[ 5 13 21 10  8  7  9 13  5  7  8  8 12  6 13 21 12  5  6 12 10 17 15]  5
[55  6  0 17 14 24 27  5 13 20 22 11 11 10  5 12 20 18 15 26 23  1  3]  5
[31 10  9 13  6 23 11  5 12 23 18  8 12 12  7 15 14 16 19 15 20  6  1]  6
[19 12  9 14  9 16 18  9 13 12 14  6 17  7 10 11 17 10  5 10 10 12 16]  0
[22  4  4 24 11 17 18  5 11 18 13  6 19 13  9 19 13 17 21 15 23 10  4]  7
[ 63  -3  -8  25  16  33  38   3  14  39  24  11  14  15   0  13  21  26
  24  20  34  -9 -11]  10
[38 12  7 14 11 22 20  3 21 22 17  6 18 16  6 12 11 18 17 17 17  6  3]  4
[42  7 -3 17 15 31 24  0 21 25 22  4 18 18  7  8 12 24 23  9 24  6 -2]  4
[25  8  7 15 10 20 17  5 13 28 18  7 15 15  8 10  9 14 24 10 21 11  0]  7
[-9 15 20  7  7  1  4 14  6 12 11 10 13 10 14 13 10  4  6  8  8 31 15]  7
[-14  17  26   9   5   2  -1  14   8   5   8   6  14  14  17  17   6   5
  14   5   7  32  13]  6
[ 49   2 -10  22  15  30  35   3  15  32  25   7  13  16   3  11  20  18
  20  11  24   0  -5]  4
[-2 17 21 10  6  9  9 12 15 11  7  8  9 14 17 15 11  7  6 10  9 17 17]  0
[23 11 21 17  8 16 17 10 11 14 10  6 21  9  7 27  8 13 11 27 11 13 24]  1
[31  8 11 13 11 16 18 11  7 17 15 10 12  9  8 15 14  8 10 12 13  9  4]  8
